Below are the code and all the weights of a small trained network. Each question names an input and a class and asks about switching units off, where a switched-off unit gives its printed mean instead of its output.

import numpy as np


def w(rows, s, z=0):
    codes = np.array(rows[::2]) - 128.0
    scale = np.full(codes.shape[1], s)
    scale[-1] = z or s
    return codes * scale


def norm(h):
    return h / np.sqrt((h * h).mean(-1, keepdims=True) + 1e-5)


def f(y):
    return np.maximum(y, 0)


def log_softmax(a):
    a = a - a.max(-1, keepdims=True)
    return a - np.log(np.exp(a).sum(-1, keepdims=True))


def net(x, mask):
    res = np.array(x, float).reshape(1, 4) / 4 @ E
    u = 0
    for l in range(4):
        y = f(norm(res) @ A[l][:, :-1].T + A[l][:, -1])
        res = res + np.where(mask[u : u + 6], y, B[l][:, -1]) @ B[l][:, :-1]
        u += 6
    return log_softmax(norm(res)[-1] @ U[:, :-1].T + U[:, -1])


A, B = {}, {}
E = w([
[81,223,172,105,107],'x0',
[79,138,255,161,43],'x1',
[85,135,65,67,123],'x2',
[207,92,64,11,78],'x3',
],0.0075)
A[0] = w([
[69,150,87,180,216,2],'0.n1',
[126,127,153,186,149,109],'0.n2',
[134,74,150,190,133,95],'0.n3',
[251,136,132,157,156,25],'0.n4',
[183,43,149,189,120,37],'0.n5',
[171,73,39,120,166,102],'0.n6',
],0.021,0.0071)
B[0] = w([
[46,202,2,208,192,189],'0.n1',
[131,165,162,176,145,177],'0.n2',
[99,85,154,150,97,175],'0.n3',
[54,184,192,40,233,180],'0.n4',
[29,26,79,112,108,182],'0.n5',
[248,101,125,144,119,247],'0.n6',
],0.024,0.014)
A[1] = w([
[170,201,51,49,30,66],'1.n1',
[175,100,81,41,226,113],'1.n2',
[204,135,103,125,126,102],'1.n3',
[240,78,83,111,174,5],'1.n4',
[228,79,6,100,162,90],'1.n5',
[210,85,88,103,120,98],'1.n6',
],0.021,0.0031)
B[1] = w([
[173,146,109,149,5,185],'1.n1',
[167,179,224,54,136,218],'1.n2',
[94,104,175,124,136,185],'1.n3',
[178,18,69,37,177,232],'1.n4',
[254,36,135,112,190,251],'1.n5',
[190,76,113,60,195,206],'1.n6',
],0.02,0.017)
A[2] = w([
[134,175,177,245,119,123],'2.n1',
[111,96,196,145,135,144],'2.n2',
[130,177,119,3,54,253],'2.n3',
[91,165,154,60,186,100],'2.n4',
[63,193,35,109,78,133],'2.n5',
[142,204,5,171,181,104],'2.n6',
],0.024,0.0028)
B[2] = w([
[189,190,54,84,129,247],'2.n1',
[110,164,82,72,93,187],'2.n2',
[141,144,210,196,70,223],'2.n3',
[87,185,145,148,175,182],'2.n4',
[176,70,135,178,132,218],'2.n5',
[121,84,127,251,188,249],'2.n6',
],0.03,0.011)
A[3] = w([
[48,126,106,159,123,2],'3.n1',
[128,123,132,130,126,40],'3.n2',
[156,129,138,202,133,48],'3.n3',
[52,4,102,166,52,3],'3.n4',
[150,109,166,41,100,76],'3.n5',
[113,143,201,144,118,9],'3.n6',
],0.015,0.0032)
B[3] = w([
[131,70,93,76,145,182],'3.n1',
[127,128,130,134,133,128],'3.n2',
[95,91,147,177,161,233],'3.n3',
[128,47,91,111,2,203],'3.n4',
[74,93,153,182,71,253],'3.n5',
[87,166,196,124,129,157],'3.n6',
],0.016,0.0053)
U = w([
[39,135,132,90,185,101],'0',
[160,227,59,86,95,132],'1',
[132,116,136,157,135,8],'2',
[140,127,74,253,196,159],'3',
[108,201,236,112,162,114],'4',
[186,142,181,203,39,134],'5',
[65,50,86,103,67,141],'6',
[224,59,163,55,177,152],'7',
],0.019,0.013)

Each question gives the input, the list of numbers given to net, and the class t.
The units are the neurons (one row each of A and B). Each row of codes is followed by its name. A weight is (code - 128) times the scale printed after its matrix; where a second scale follows, it is the last column's (A, B and U).
mask holds one flag per neuron, layer by layer. A switched-off neuron (its flag False) gives its mean, the last column of its row in B, instead of its output. The means were averaged over made-up inputs and are rounded, as every weight is.
A unit's drop is (log p(t) with every unit on - log p(t) with that unit switched off) / (log p(t) with every unit on - log p(t) with every unit switched off).
The circuit of an input: a set's keep is (log p(t) with only the set's units on - log p(t) with every unit switched off) / (log p(t) with every unit on - log p(t) with every unit switched off). Starting from the 12 units with the biggest drops (on a tie, the unit counted first), units are removed one at a time, each time the one whose removal leaves the highest keep (on an exact tie, the one counted first), for as long as the keep stays at least 0.8.
circuit, biggest first: the units of the circuit, biggest drop first
most important unit: the unit with the biggest drop
top k neurons: the k neurons with the biggest drops, biggest first
top k neurons in layer l: the k neurons of layer l with the biggest drops, biggest first
drop of u: that unit's drop, to one decimal
input [0,2,-8,-4], class 1: top 3 neurons	(1.n4; 0.n2; 2.n1)
input [5,3,-3,-8], class 3: circuit, biggest first	(1.n5)
input [1,3,-1,-7], class 3: circuit, biggest first	(1.n2; 1.n5)
input [1,7,-5,7], class 5: circuit, biggest first	(0.n6; 1.n5; 2.n3)
input [2,7,1,3], class 5: top 4 neurons	(0.n6; 0.n2; 0.n1; 0.n4)
input [0,4,5,-2], class 1: top 4 neurons	(0.n1; 0.n6; 1.n4; 1.n5)
input [0,7,6,5], class 5: top 2 neurons	(0.n6; 0.n4)
input [7,1,-4,-8], class 3: top 2 neurons	(1.n2; 2.n6)
input [6,-1,-8,-5], class 3: top 3 neurons	(1.n2; 2.n6; 1.n3)
input [-5,0,-3,-5], class 6: top 2 neurons	(0.n5; 0.n3)
input [0,2,-5,-4], class 1: top 2 neurons	(1.n4; 2.n1)
input [5,7,7,-1], class 5: top 3 neurons in layer 0	(0.n1; 0.n2; 0.n4)
input [3,5,-3,6], class 5: top 3 neurons	(0.n6; 0.n4; 0.n1)
input [-6,7,7,-3], class 6: most important unit	0.n3
input [4,6,4,3], class 5: top 3 neurons	(0.n6; 0.n4; 0.n1)
input [3,6,-6,3], class 1: top 4 neurons	(0.n6; 1.n4; 1.n5; 0.n1)
input [-6,-3,-3,-3], class 0: top 2 neurons	(0.n4; 1.n1)
input [-7,-4,-6,-2], class 0: top 3 neurons in layer 0	(0.n4; 0.n5; 0.n3)
input [5,5,5,0], class 5: drop of 0.n2	0.6
input [3,-6,3,-2], class 3: drop of 0.n1	2.2
input [-1,5,-2,2], class 6: drop of 0.n6	0.3
input [-7,-2,8,-7], class 3: circuit, biggest first	(0.n1)
input [1,4,4,-2], class 1: top 3 neurons in layer 0	(0.n1; 0.n6; 0.n5)
